Below is a small trained network, with its code and all its weights. Each question gives an input and a class and asks what happens when units are switched off, that is, made to give their printed mean instead of their output.

import numpy as np


def w(rows, s, z=0):
    codes = np.array(rows[::2]) - 128.0
    scale = np.full(codes.shape[1], s)
    scale[-1] = z or s
    return codes * scale


def f(y):
    return y / 2 * (1 + np.tanh(0.7978845608 * (y + 0.044715 * y**3)))


def log_softmax(a):
    a = a - a.max(-1, keepdims=True)
    return a - np.log(np.exp(a).sum(-1, keepdims=True))


def net(x, mask):
    res = np.array(x, float).reshape(1, 8) / 4 @ E
    y = f(res @ A[0][:, :-1].T + A[0][:, -1])
    res = res + np.where(mask, y, B[0][:, -1]) @ B[0][:, :-1]
    return log_softmax(res[-1] @ U[:, :-1].T + U[:, -1])


A, B = {}, {}
E = w([
[25,250,140],'x0',
[210,236,182],'x1',
[224,176,47],'x2',
[89,234,161],'x3',
[158,112,255],'x4',
[211,197,244],'x5',
[137,240,64],'x6',
[34,109,137],'x7',
],0.0042)
A[0] = w([
[115,160,132,254],'neuron 0',
[114,135,121,47],'neuron 1',
[117,87,65,221],'neuron 2',
[126,164,141,135],'neuron 3',
[7,232,74,197],'neuron 4',
[105,195,169,203],'neuron 5',
[164,98,68,13],'neuron 6',
[128,154,131,203],'neuron 7',
[121,103,119,43],'neuron 8',
[225,151,89,61],'neuron 9',
[118,146,107,45],'neuron 10',
[58,161,224,43],'neuron 11',
[83,29,156,93],'neuron 12',
],0.014,0.005)
B[0] = w([
[169,146,108,190],'neuron 0',
[107,127,186,116],'neuron 1',
[92,147,23,192],'neuron 2',
[155,151,132,149],'neuron 3',
[171,131,4,254],'neuron 4',
[198,143,132,208],'neuron 5',
[96,126,201,137],'neuron 6',
[148,149,115,163],'neuron 7',
[108,103,134,120],'neuron 8',
[86,194,120,165],'neuron 9',
[133,109,179,119],'neuron 10',
[211,87,141,183],'neuron 11',
[155,50,79,189],'neuron 12',
],0.027,0.0093)
U = w([
[108,85,90,167],'0',
[140,147,195,40],'1',
[36,69,252,2],'2',
[86,177,128,109],'3',
[162,166,92,195],'4',
[177,113,167,79],'5',
[123,120,86,75],'6',
[155,91,117,164],'7',
],0.011,0.0093)

Each question gives the input, the list of numbers given to net, and the class t.
The units are the neurons (one row each of A and B). Each row of codes is followed by its name. A weight is (code - 128) times the scale printed after its matrix; where a second scale follows, it is the last column's (A, B and U).
mask holds one flag per neuron, in row order. A switched-off neuron (its flag False) gives its mean, the last column of its row in B, instead of its output. The means were averaged over made-up inputs and are rounded, as every weight is.
A unit's drop is (log p(t) with every unit on - log p(t) with that unit switched off) / (log p(t) with every unit on - log p(t) with every unit switched off).
The circuit of an input: a set's keep is (log p(t) with only the set's units on - log p(t) with every unit switched off) / (log p(t) with every unit on - log p(t) with every unit switched off). Starting from the 12 units with the biggest drops (on a tie, the unit counted first), units are removed one at a time, each time the one whose removal leaves the highest keep (on an exact tie, the one counted first), for as long as the keep stays at least 0.8.
units of the circuit, in order: the units of the circuit, biggest drop first
most important unit: the unit with the biggest drop
top k neurons: the k neurons with the biggest drops, biggest first
drop of u: that unit's drop, to one decimal
input [0,-7,-6,2,-6,-3,0,-1], class 0: units of the circuit, in order	[neuron 12; neuron 5]
input [-3,-1,-2,-3,5,-1,-2,7], class 0: units of the circuit, in order	[neuron 5; neuron 12]
input [-6,1,-6,4,6,-1,-7,4], class 7: most important unit	neuron 12
input [-7,-2,-7,1,-2,6,2,3], class 7: units of the circuit, in order	[neuron 4; neuron 9]
input [-4,1,-8,3,-2,7,-4,5], class 5: top 3 neurons	[neuron 4; neuron 2; neuron 11]
input [-8,1,0,-6,-5,8,-1,-7], class 3: top 2 neurons	[neuron 9; neuron 4]
input [-3,-5,5,6,5,-1,-4,2], class 0: top 2 neurons	[neuron 5; neuron 11]
input [6,-5,-6,1,1,-2,-6,2], class 7: top 2 neurons	[neuron 11; neuron 12]
input [-3,4,0,7,7,7,-4,0], class 5: units of the circuit, in order	[neuron 4; neuron 11]
input [-6,-1,-7,1,-4,-5,3,4], class 0: top 2 neurons	[neuron 12; neuron 5]
input [3,7,7,-4,-3,-3,-8,4], class 3: top 4 neurons	[neuron 4; neuron 12; neuron 11; neuron 5]
input [-4,1,1,-3,-4,6,1,-7], class 3: top 2 neurons	[neuron 4; neuron 9]
input [-3,-6,-5,5,6,8,-5,-3], class 7: drop of neuron 12	0.7
input [1,3,-6,1,0,8,1,2], class 5: drop of neuron 4	0.2
input [6,3,2,-2,5,-2,-6,-1], class 5: drop of neuron 9	0.1
input [-3,6,6,-4,-2,3,6,-5], class 3: most important unit	neuron 9
